Here is a tiny trained network, its code and every weight. The questions are about switching its units off for an input and a class, where a switched-off unit gives its printed mean instead of its output.

import numpy as np


def w(rows, s, z=0):
    codes = np.array(rows[::2]) - 128.0
    scale = np.full(codes.shape[1], s)
    scale[-1] = z or s
    return codes * scale


def norm(h):
    return h / np.sqrt((h * h).mean(-1, keepdims=True) + 1e-5)


def f(y):
    return np.maximum(y, 0)


def log_softmax(a):
    a = a - a.max(-1, keepdims=True)
    return a - np.log(np.exp(a).sum(-1, keepdims=True))


def net(x, mask):
    res = np.array(x, float).reshape(1, 4) / 4 @ E
    u = 0
    for l in range(3):
        y = f(norm(res) @ A[l][:, :-1].T + A[l][:, -1])
        res = res + np.where(mask[u : u + 10], y, B[l][:, -1]) @ B[l][:, :-1]
        u += 10
    return log_softmax(norm(res)[-1] @ U[:, :-1].T + U[:, -1])


A, B = {}, {}
E = w([
[164,2,35,93],'x0',
[75,198,46,10],'x1',
[15,87,155,110],'x2',
[101,168,25,247],'x3',
],0.0034)
A[0] = w([
[176,241,153,114,138],'L0N1',
[55,92,130,115,34],'L0N2',
[193,174,112,134,42],'L0N3',
[254,178,41,129,105],'L0N4',
[207,180,119,129,5],'L0N5',
[239,154,149,63,173],'L0N6',
[130,142,90,108,161],'L0N7',
[121,106,173,160,121],'L0N8',
[156,98,108,112,4],'L0N9',
[119,156,149,62,63],'L0N10',
],0.0092,0.0036)
B[0] = w([
[208,42,118,193,232],'L0N1',
[63,33,188,158,163],'L0N2',
[125,2,188,179,155],'L0N3',
[110,25,205,239,235],'L0N4',
[89,7,185,189,153],'L0N5',
[126,10,219,188,253],'L0N6',
[178,163,115,127,185],'L0N7',
[120,145,102,40,187],'L0N8',
[194,175,100,76,137],'L0N9',
[136,186,169,50,178],'L0N10',
],0.0071,0.0042)
A[1] = w([
[91,180,56,103,2],'L1N1',
[62,171,50,202,154],'L1N2',
[188,238,96,102,183],'L1N3',
[161,189,1,210,88],'L1N4',
[194,147,89,137,18],'L1N5',
[170,239,61,57,79],'L1N6',
[172,36,144,168,164],'L1N7',
[116,164,234,186,114],'L1N8',
[139,108,110,53,96],'L1N9',
[169,213,31,58,119],'L1N10',
],0.0061,0.0064)
B[1] = w([
[166,64,201,176,129],'L1N1',
[167,89,224,159,167],'L1N2',
[168,138,43,63,137],'L1N3',
[187,107,253,182,146],'L1N4',
[178,114,165,159,128],'L1N5',
[127,186,74,32,131],'L1N6',
[157,201,75,46,254],'L1N7',
[183,98,23,33,178],'L1N8',
[193,162,72,95,136],'L1N9',
[201,184,128,24,134],'L1N10',
],0.0065,0.0071)
A[2] = w([
[124,135,77,76,140],'L2N1',
[98,131,130,254,5],'L2N2',
[11,201,44,187,91],'L2N3',
[62,86,159,76,231],'L2N4',
[28,105,133,112,55],'L2N5',
[207,127,146,113,251],'L2N6',
[25,112,79,109,148],'L2N7',
[194,129,46,69,239],'L2N8',
[240,128,114,187,240],'L2N9',
[159,189,46,220,111],'L2N10',
],0.0079,0.0027)
B[2] = w([
[145,187,74,109,163],'L2N1',
[160,127,187,47,157],'L2N2',
[254,30,196,44,130],'L2N3',
[177,92,192,192,211],'L2N4',
[161,66,160,208,150],'L2N5',
[92,219,86,84,250],'L2N6',
[213,53,124,207,154],'L2N7',
[115,236,70,76,223],'L2N8',
[83,196,113,51,255],'L2N9',
[201,31,230,42,148],'L2N10',
],0.0078,0.0067)
U = w([
[193,21,237,202,226],'0',
[184,197,88,55,202],'1',
[145,205,96,33,154],'2',
[169,157,204,49,167],'3',
[142,170,126,148,108],'4',
[1,139,49,244,2],'5',
[31,128,38,233,2],'6',
[10,120,42,239,2],'7',
],0.0094,0.0073)

Each question gives the input, the list of numbers given to net, and the class t.
The units are the neurons (one row each of A and B). Each row of codes is followed by its name. A weight is (code - 128) times the scale printed after its matrix; where a second scale follows, it is the last column's (A, B and U).
mask holds one flag per neuron, layer by layer. A switched-off neuron (its flag False) gives its mean, the last column of its row in B, instead of its output. The means were averaged over made-up inputs and are rounded, as every weight is.
A unit's drop is (log p(t) with every unit on - log p(t) with that unit switched off) / (log p(t) with every unit on - log p(t) with every unit switched off).
The circuit of an input: a set's keep is (log p(t) with only the set's units on - log p(t) with every unit switched off) / (log p(t) with every unit on - log p(t) with every unit switched off). Starting from the 12 units with the biggest drops (on a tie, the unit counted first), units are removed one at a time, each time the one whose removal leaves the highest keep (on an exact tie, the one counted first), for as long as the keep stays at least 0.8.
units of the circuit, in order: the units of the circuit, biggest drop first
unit that matters most: the unit with the biggest drop
top k neurons: the k neurons with the biggest drops, biggest first
top k neurons in layer l: the k neurons of layer l with the biggest drops, biggest first
drop of u: that unit's drop, to one decimal
input [-4,-6,-5,0], class 2: units of the circuit, in order	L2N9; L2N4
input [-4,6,-8,-5], class 0: top 2 neurons	L0N6; L0N4
input [2,4,-8,6], class 0: units of the circuit, in order	L0N4
input [-1,4,-1,5], class 3: units of the circuit, in order	L2N10; L1N8
input [0,2,4,-4], class 0: top 2 neurons	L1N7; L0N2
input [3,4,4,6], class 3: top 3 neurons in layer 0	L0N2; L0N8; L0N10
input [2,-7,-3,7], class 2: top 2 neurons	L2N9; L1N7
input [-2,5,7,-4], class 0: top 2 neurons	L0N2; L1N7
input [-1,-6,5,-5], class 2: units of the circuit, in order	L0N6; L0N4
input [-6,-8,6,5], class 2: top 2 neurons in layer 1	L1N8; L1N2
input [4,5,-8,-7], class 0: top 2 neurons in layer 0	L0N6; L0N4
input [-4,3,-1,7], class 3: top 2 neurons	L2N10; L2N8
input [8,0,8,-2], class 0: top 2 neurons	L0N2; L1N8
input [1,-5,-3,-2], class 2: unit that matters most	L1N7
input [-2,3,8,-6], class 0: top 2 neurons	L1N7; L0N2
input [7,4,0,8], class 3: top 2 neurons in layer 0	L0N4; L0N1
input [3,3,0,7], class 3: top 2 neurons in layer 2	L2N8; L2N10
input [2,5,-8,-1], class 0: drop of L0N4	0.1
input [-2,-8,3,7], class 2: drop of L0N6	-0.1
input [1,-3,-8,5], class 0: unit that matters most	L0N4
input [-2,-6,-4,-2], class 2: drop of L0N2	0.1
